Here is a tiny trained network, its code and every weight. The questions are about switching its units off for an input and a target symbol, where a switched-off unit gives its printed mean instead of its output.

import numpy as np


def w(rows, s, z=0):
    codes = np.array(rows[::2]) - 128.0
    scale = np.full(codes.shape[1], s)
    scale[-1] = z or s
    return codes * scale


def norm(h):
    return h / np.sqrt((h * h).mean(-1, keepdims=True) + 1e-5)


def f(y):
    return y / 2 * (1 + np.tanh(0.7978845608 * (y + 0.044715 * y**3)))


def softmax(a):
    e = np.exp(a - a.max(-1, keepdims=True))
    return e / e.sum(-1, keepdims=True)


def log_softmax(a):
    a = a - a.max(-1, keepdims=True)
    return a - np.log(np.exp(a).sum(-1, keepdims=True))


def net(x, mask):
    ids = ['ΦΨΩλπσ'.index(c) for c in x.split()]
    T = len(ids)
    res = E[ids] + P[:T]
    u = 0
    for l in range(2):
        q, k, v = (norm(res) @ M[l].T for M in (Q, K, V))
        z = softmax(np.where(np.tri(T) > 0, q @ k.T / 2**0.5, -1e9)) @ v
        res = res + np.where(mask[u], z, O[l][:, -1]) @ O[l][:, :-1]
        u += 1
        y = f(norm(res) @ A[l][:, :-1].T + A[l][:, -1])
        res = res + np.where(mask[u : u + 16], y, B[l][:, -1]) @ B[l][:, :-1]
        u += 16
    return log_softmax(norm(res)[-1] @ U[:, :-1].T + U[:, -1])


Q, K, V, O, A, B = {}, {}, {}, {}, {}, {}
E = w([
[162,54,134,126,137],'Φ',
[146,99,119,85,188],'Ψ',
[170,202,79,175,219],'Ω',
[147,172,170,65,2],'λ',
[195,128,92,217,153],'π',
[152,106,104,94,160],'σ',
],0.0099)
P = w([
[48,192,112,182,86],'0',
[253,90,156,174,217],'1',
[222,84,143,109,191],'2',
[195,93,168,70,222],'3',
[149,75,130,65,123],'4',
[129,57,160,77,142],'5',
[118,57,182,79,143],'6',
[109,48,210,91,155],'7',
[107,53,230,95,154],'8',
],0.0051)
Q[0] = w([
[66,197,95,94,3],'L0H1',
[69,161,59,188,106],'L0H1',
],0.0039)
K[0] = w([
[193,3,40,204,236],'L0H1',
[182,63,107,89,175],'L0H1',
],0.0035)
V[0] = w([
[186,80,253,211,140],'L0H1',
[196,228,168,56,16],'L0H1',
],0.0049)
O[0] = w([
[46,112,170,231,201,144],'L0H1',
[79,255,236,99,60,251],'L0H1',
],0.0071,0.0022)
A[0] = w([
[56,229,248,113,80,135],'L0N1',
[144,149,145,75,204,134],'L0N2',
[65,39,87,146,99,83],'L0N3',
[1,117,113,90,174,95],'L0N4',
[155,184,104,195,162,131],'L0N5',
[116,82,132,86,138,115],'L0N6',
[113,174,111,68,190,142],'L0N7',
[64,73,56,162,132,1],'L0N8',
[104,151,97,77,128,102],'L0N9',
[132,149,97,177,186,204],'L0N10',
[159,146,117,99,56,167],'L0N11',
[247,134,169,74,130,160],'L0N12',
[200,43,101,166,198,92],'L0N13',
[43,154,195,172,137,90],'L0N14',
[134,109,164,128,146,167],'L0N15',
[193,97,214,124,173,164],'L0N16',
],0.008,0.0027)
B[0] = w([
[124,129,132,16,201,254],'L0N1',
[131,96,122,191,31,184],'L0N2',
[173,245,118,166,161,127],'L0N3',
[132,155,112,176,185,132],'L0N4',
[72,114,140,70,87,147],'L0N5',
[108,145,78,174,109,150],'L0N6',
[182,94,135,207,79,161],'L0N7',
[194,172,182,94,194,124],'L0N8',
[149,79,82,131,166,128],'L0N9',
[96,98,169,84,86,158],'L0N10',
[94,95,177,193,171,156],'L0N11',
[107,219,156,250,148,223],'L0N12',
[56,134,94,65,90,199],'L0N13',
[157,10,152,77,115,143],'L0N14',
[129,157,70,159,105,159],'L0N15',
[134,253,81,164,71,222],'L0N16',
],0.0052,0.0076)
Q[1] = w([
[2,109,102,156,128],'L1H1',
[90,114,12,127,115],'L1H1',
],0.0086)
K[1] = w([
[148,191,182,191,36],'L1H1',
[135,136,255,191,76],'L1H1',
],0.0074)
V[1] = w([
[97,196,111,129,13],'L1H1',
[254,123,137,102,66],'L1H1',
],0.0077)
O[1] = w([
[254,76,156,118,97,251],'L1H1',
[120,150,131,48,15,110],'L1H1',
],0.0088,0.0034)
A[1] = w([
[138,104,107,171,150,183],'L1N1',
[134,111,165,72,124,129],'L1N2',
[173,63,121,65,93,59],'L1N3',
[155,151,204,140,133,182],'L1N4',
[112,67,131,95,229,45],'L1N5',
[147,134,99,215,92,137],'L1N6',
[144,124,155,172,171,73],'L1N7',
[93,108,149,79,173,105],'L1N8',
[121,148,190,118,98,81],'L1N9',
[189,118,127,77,126,129],'L1N10',
[138,143,122,203,123,55],'L1N11',
[42,156,130,73,96,16],'L1N12',
[130,131,105,58,81,2],'L1N13',
[119,117,149,246,64,74],'L1N14',
[79,164,131,148,67,82],'L1N15',
[91,156,95,60,101,122],'L1N16',
],0.012,0.0036)
B[1] = w([
[100,172,78,107,58,157],'L1N1',
[82,116,229,120,113,175],'L1N2',
[131,190,177,72,239,168],'L1N3',
[67,57,52,115,131,254],'L1N4',
[165,125,246,198,27,147],'L1N5',
[91,47,201,61,158,184],'L1N6',
[183,93,87,74,117,141],'L1N7',
[172,123,255,157,77,141],'L1N8',
[118,35,92,138,112,195],'L1N9',
[55,163,135,176,176,197],'L1N10',
[138,177,221,82,156,144],'L1N11',
[206,122,58,101,98,148],'L1N12',
[145,161,249,221,147,148],'L1N13',
[58,82,216,99,147,173],'L1N14',
[133,93,82,87,185,141],'L1N15',
[138,57,133,104,54,168],'L1N16',
],0.0058,0.0071)
U = w([
[242,59,148,241,113,87],'Φ',
[184,111,124,101,244,81],'Ψ',
[15,140,171,96,124,1],'Ω',
[73,168,135,244,142,197],'λ',
[129,117,46,128,53,237],'π',
[201,196,186,116,47,164],'σ',
],0.011,0.0036)

Each question gives the input, a string of symbols that net reads in full, and the target symbol t.
The units are the heads (2 rows each of Q, K, V and O) and the neurons (one row each of A and B). Each row of codes is followed by its name. A weight is (code - 128) times the scale printed after its matrix; where a second scale follows, it is the last column's (O, A, B and U).
mask holds one flag per unit, layer by layer, with each layer's heads first. A switched-off unit (its flag False) gives its mean, the last column of its rows in O or B, instead of its output. The means were averaged over made-up inputs and are rounded, as every weight is.
A unit's drop is (log p(t) with every unit on - log p(t) with that unit switched off) / (log p(t) with every unit on - log p(t) with every unit switched off).
The circuit of an input: a set's keep is (log p(t) with only the set's units on - log p(t) with every unit switched off) / (log p(t) with every unit on - log p(t) with every unit switched off). Starting from the 12 units with the biggest drops (on a tie, the unit counted first), units are removed one at a time, each time the one whose removal leaves the highest keep (on an exact tie, the one counted first), for as long as the keep stays at least 0.8.
circuit, biggest first: the units of the circuit, biggest drop first
k most important neurons: the k neurons with the biggest drops, biggest first
k most important neurons of layer l: the k neurons of layer l with the biggest drops, biggest first
input λ σ σ Ω, target σ: circuit, biggest first	(L1H1; L0N2)
input λ Ψ Φ π π π Ψ Ψ σ, target Ψ: circuit, biggest first	(L0H1; L1H1; L1N3; L1N5)
input Φ λ Ψ, target λ: circuit, biggest first	(L0H1; L1H1)
input Φ Ψ Ω, target λ: circuit, biggest first	(L1H1; L0H1; L1N5)
input Ψ λ Ω, target Ω: 3 most important neurons of layer 0	(L0N1; L0N13; L0N7)
input Ψ Ω λ Φ, target Ω: circuit, biggest first	(L0H1; L1H1)
input Ω π Ψ λ, target Φ: 3 most important neurons of layer 0	(L0N1; L0N12; L0N13)
input λ λ Φ, target Ω: circuit, biggest first	(L1N4; L0H1)
input Ψ Ψ λ Ψ, target Ω: circuit, biggest first	(L1H1; L0H1)
input σ Ψ λ Ψ Ψ λ Φ Ψ Ψ, target σ: 2 most important neurons	(L0N1; L1N13)
input π π Ψ Ψ λ π Ψ λ Ψ, target Φ: 2 most important neurons of layer 0	(L0N1; L0N14)
input λ Ψ π Ψ, target σ: 3 most important neurons	(L0N2; L0N16; L0N7)
input Ψ Ψ λ σ, target Ω: circuit, biggest first	(L1H1)
input Φ Ω Ω Ψ Φ Ψ Ψ λ λ, target λ: 4 most important neurons of layer 0	(L0N13; L0N12; L0N8; L0N2)
input σ Ω λ Ψ Ψ λ π Φ Φ, target σ: circuit, biggest first	(L1H1; L0H1)
input Ψ Ψ λ, target Ω: 3 most important neurons	(L0N12; L0N13; L0N1)
input λ Φ π, target σ: circuit, biggest first	(L0H1)
input Ψ λ π λ, target π: 2 most important neurons of layer 0	(L0N12; L0N16)
input Ψ Ψ Ω π λ, target Ω: 3 most important neurons	(L0N1; L0N13; L1N14)
input π σ Ω Φ, target Φ: 3 most important neurons	(L0N13; L1N5; L0N1)
input λ λ λ Ψ Φ σ, target σ: 2 most important neurons	(L0N1; L1N8)
input π π Ω, target Φ: 3 most important neurons	(L0N13; L0N5; L0N10)
input λ λ Ω, target Ω: 4 most important neurons	(L0N1; L1N4; L0N16; L0N5)
input Ω Ψ Ψ Ω σ, target Ψ: 2 most important neurons	(L0N1; L1N3)
